Here is a tiny trained network, its code and every weight. The questions are about switching its units off for an input and a target symbol, where a switched-off unit gives its printed mean instead of its output.

import numpy as np


def w(rows, s, z=0):
    codes = np.array(rows[::2]) - 128.0
    scale = np.full(codes.shape[1], s)
    scale[-1] = z or s
    return codes * scale


def norm(h):
    return h / np.sqrt((h * h).mean(-1, keepdims=True) + 1e-5)


def f(y):
    return np.maximum(y, 0)


def softmax(a):
    e = np.exp(a - a.max(-1, keepdims=True))
    return e / e.sum(-1, keepdims=True)


def log_softmax(a):
    a = a - a.max(-1, keepdims=True)
    return a - np.log(np.exp(a).sum(-1, keepdims=True))


def net(x, mask):
    ids = ['αβγδεζηλμξπστφψω'.index(c) for c in x.split()]
    T = len(ids)
    res = E[ids] + P[:T]
    u = 0
    for l in range(2):
        r = norm(res)
        for j in range(2):
            rows = slice(4 * j, 4 * j + 4)
            q, k, v = (r @ M[l][rows].T for M in (Q, K, V))
            z = softmax(np.where(np.tri(T) > 0, q @ k.T / 4**0.5, -1e9)) @ v
            o = O[l][rows]
            res = res + np.where(mask[u + j], z, o[:, -1]) @ o[:, :-1]
        u += 2
        y = f(norm(res) @ A[l][:, :-1].T + A[l][:, -1])
        res = res + np.where(mask[u : u + 16], y, B[l][:, -1]) @ B[l][:, :-1]
        u += 16
    return log_softmax(norm(res)[-1] @ U[:, :-1].T + U[:, -1])


Q, K, V, O, A, B = {}, {}, {}, {}, {}, {}
E = w([
[129,99,122],'α',
[129,100,122],'β',
[137,104,114],'γ',
[108,105,111],'δ',
[90,132,118],'ε',
[132,160,110],'ζ',
[119,98,124],'η',
[135,105,114],'λ',
[100,155,120],'μ',
[142,108,107],'ξ',
[144,108,105],'π',
[136,105,114],'σ',
[102,155,120],'τ',
[160,138,101],'φ',
[252,138,48],'ψ',
[136,105,114],'ω',
],0.024)
P = w([
[152,108,159],'0',
[118,119,127],'1',
[127,74,179],'2',
[142,135,122],'3',
[147,98,185],'4',
[143,139,91],'5',
[161,114,217],'6',
[58,80,2],'7',
],0.0099)
Q[0] = w([
[119,168,136],'0.h0',
[152,148,90],'0.h0',
[158,216,120],'0.h0',
[100,137,66],'0.h0',
[130,143,194],'0.h1',
[158,103,74],'0.h1',
[140,143,155],'0.h1',
[91,177,10],'0.h1',
],0.013)
K[0] = w([
[101,147,138],'0.h0',
[181,204,29],'0.h0',
[126,184,168],'0.h0',
[70,165,246],'0.h0',
[170,78,31],'0.h1',
[148,88,170],'0.h1',
[46,154,103],'0.h1',
[163,104,248],'0.h1',
],0.011)
V[0] = w([
[73,97,113],'0.h0',
[170,143,184],'0.h0',
[164,2,84],'0.h0',
[133,114,178],'0.h0',
[173,68,29],'0.h1',
[34,223,100],'0.h1',
[166,73,38],'0.h1',
[3,97,110],'0.h1',
],0.0098)
O[0] = w([
[137,172,83,172],'0.h0',
[165,125,143,89],'0.h0',
[160,193,155,254],'0.h0',
[89,167,51,125],'0.h0',
[57,30,39,199],'0.h1',
[121,198,43,51],'0.h1',
[114,1,68,193],'0.h1',
[73,150,12,181],'0.h1',
],0.0073)
A[0] = w([
[86,164,123,134],'0.n0',
[199,73,166,195],'0.n1',
[174,136,80,101],'0.n2',
[117,47,216,135],'0.n3',
[89,98,108,151],'0.n4',
[195,121,180,145],'0.n5',
[132,164,197,52],'0.n6',
[12,139,158,127],'0.n7',
[81,146,60,104],'0.n8',
[95,167,167,201],'0.n9',
[154,120,41,135],'0.n10',
[184,173,153,82],'0.n11',
[202,86,85,117],'0.n12',
[126,96,99,91],'0.n13',
[140,249,52,4],'0.n14',
[144,211,181,51],'0.n15',
],0.011,0.0033)
B[0] = w([
[69,159,172,166],'0.n0',
[96,128,94,221],'0.n1',
[82,106,157,172],'0.n2',
[122,102,116,231],'0.n3',
[62,119,88,232],'0.n4',
[111,92,170,153],'0.n5',
[106,161,201,130],'0.n6',
[254,28,123,197],'0.n7',
[116,143,95,237],'0.n8',
[87,92,185,144],'0.n9',
[102,129,97,254],'0.n10',
[71,170,90,134],'0.n11',
[132,147,106,223],'0.n12',
[157,129,124,194],'0.n13',
[118,147,113,209],'0.n14',
[170,168,126,133],'0.n15',
],0.008,0.0057)
Q[1] = w([
[48,150,89],'1.h0',
[42,46,40],'1.h0',
[223,183,254],'1.h0',
[63,157,47],'1.h0',
[179,120,69],'1.h1',
[60,113,67],'1.h1',
[61,59,96],'1.h1',
[102,77,161],'1.h1',
],0.014)
K[1] = w([
[208,144,136],'1.h0',
[214,96,17],'1.h0',
[63,114,166],'1.h0',
[204,118,125],'1.h0',
[65,166,113],'1.h1',
[201,145,76],'1.h1',
[154,67,43],'1.h1',
[251,110,96],'1.h1',
],0.013)
V[1] = w([
[254,139,118],'1.h0',
[99,112,123],'1.h0',
[168,141,117],'1.h0',
[180,158,144],'1.h0',
[147,143,106],'1.h1',
[160,125,175],'1.h1',
[118,172,124],'1.h1',
[154,102,129],'1.h1',
],0.019)
O[1] = w([
[252,12,26,95],'1.h0',
[18,134,194,177],'1.h0',
[154,94,36,118],'1.h0',
[106,89,119,23],'1.h0',
[154,50,2,134],'1.h1',
[133,199,87,2],'1.h1',
[165,41,162,69],'1.h1',
[182,116,25,149],'1.h1',
],0.0075,0.0076)
A[1] = w([
[98,148,171,131],'1.n0',
[58,164,122,122],'1.n1',
[104,36,155,129],'1.n2',
[180,109,99,202],'1.n3',
[250,164,95,253],'1.n4',
[123,111,190,132],'1.n5',
[151,86,189,78],'1.n6',
[102,184,34,128],'1.n7',
[134,191,105,122],'1.n8',
[110,95,123,109],'1.n9',
[58,133,107,137],'1.n10',
[135,58,94,152],'1.n11',
[85,134,106,119],'1.n12',
[170,75,179,138],'1.n13',
[149,233,215,198],'1.n14',
[102,146,58,129],'1.n15',
],0.016,0.0066)
B[1] = w([
[164,89,132,191],'1.n0',
[123,151,173,249],'1.n1',
[175,98,126,213],'1.n2',
[191,96,103,188],'1.n3',
[188,88,11,192],'1.n4',
[157,144,214,153],'1.n5',
[11,219,113,132],'1.n6',
[88,161,131,196],'1.n7',
[199,149,90,143],'1.n8',
[160,95,127,164],'1.n9',
[192,136,120,254],'1.n10',
[103,142,37,213],'1.n11',
[180,123,126,198],'1.n12',
[75,173,121,146],'1.n13',
[254,117,60,171],'1.n14',
[77,125,90,195],'1.n15',
],0.009,0.0095)
U = w([
[89,28,131,147],'α',
[173,108,192,200],'β',
[192,198,124,78],'γ',
[120,75,177,56],'δ',
[122,74,177,42],'ε',
[142,140,183,195],'ζ',
[193,146,173,100],'η',
[3,118,99,136],'λ',
[125,71,180,92],'μ',
[125,68,187,150],'ξ',
[84,221,86,248],'π',
[108,62,102,131],'σ',
[198,194,125,56],'τ',
[167,109,187,83],'φ',
[179,79,72,247],'ψ',
[162,89,95,2],'ω',
],0.02,0.0039)

Each question gives the input, a string of symbols that net reads in full, and the target symbol t.
The units are the heads (4 rows each of Q, K, V and O) and the neurons (one row each of A and B). Each row of codes is followed by its name. A weight is (code - 128) times the scale printed after its matrix; where a second scale follows, it is the last column's (O, A, B and U).
mask holds one flag per unit, layer by layer, with each layer's heads first. A switched-off unit (its flag False) gives its mean, the last column of its rows in O or B, instead of its output. The means were averaged over made-up inputs and are rounded, as every weight is.
A unit's drop is (log p(t) with every unit on - log p(t) with that unit switched off) / (log p(t) with every unit on - log p(t) with every unit switched off).
The circuit of an input: a set's keep is (log p(t) with only the set's units on - log p(t) with every unit switched off) / (log p(t) with every unit on - log p(t) with every unit switched off). Starting from the 12 units with the biggest drops (on a tie, the unit counted first), units are removed one at a time, each time the one whose removal leaves the highest keep (on an exact tie, the one counted first), for as long as the keep stays at least 0.8.
circuit, biggest first: the units of the circuit, biggest drop first
top k neurons: the k neurons with the biggest drops, biggest first
heads that matter: for each layer, one digit per head in row order, 1 if its drop is at least 0.15 and else 0, layers parted by /
input ξ δ τ ε ε, target π: circuit, biggest first	0.h1; 1.h0
input τ σ ε δ, target π: circuit, biggest first	0.h1
input ε η ε ζ, target π: heads that matter	10 / 00
input δ ε γ δ φ, target λ: heads that matter	01 / 11
input δ φ ξ σ β π τ ω, target τ: heads that matter	01 / 00
input δ ξ ξ, target α: heads that matter	01 / 10
input ξ ε ζ, target π: heads that matter	11 / 10
input ε ε ε ε ξ δ γ, target λ: circuit, biggest first	1.h0; 0.n7
input δ ε φ, target π: circuit, biggest first	0.n7; 1.h0
input τ γ ω δ τ ζ, target τ: heads that matter	01 / 01
input δ λ δ ξ ε δ ζ, target λ: heads that matter	01 / 10
input ζ ξ ε δ ε, target λ: circuit, biggest first	0.h1; 1.h0; 0.n7; 1.n4
input φ ε δ δ ξ δ, target α: circuit, biggest first	0.h1; 1.h0; 0.n7
input ξ δ σ, target λ: heads that matter	01 / 11
input ω ω γ δ ε ξ η, target α: top neuron	0.n7
input ε ξ τ η ε α, target π: heads that matter	00 / 00
input ε β ε ξ, target π: heads that matter	00 / 00
input ε μ ε π, target π: heads that matter	01 / 00
input ε ε δ ξ ξ δ, target α: heads that matter	01 / 11
input ξ ζ γ δ ξ, target λ: circuit, biggest first	0.n7; 1.h0
input φ ε φ, target π: top 3 neurons	0.n12; 0.n0; 0.n7
input ε μ ε ζ ε ε γ, target π: circuit, biggest first	0.h1; 0.n7
input σ σ ω γ ε τ σ, target τ: heads that matter	11 / 10
input ξ ξ ε ξ ξ β, target α: top 4 neurons	0.n0; 0.n12; 0.n7; 1.n14
input ε η ξ ε σ ω ε λ, target π: circuit, biggest first	0.h1; 1.h0
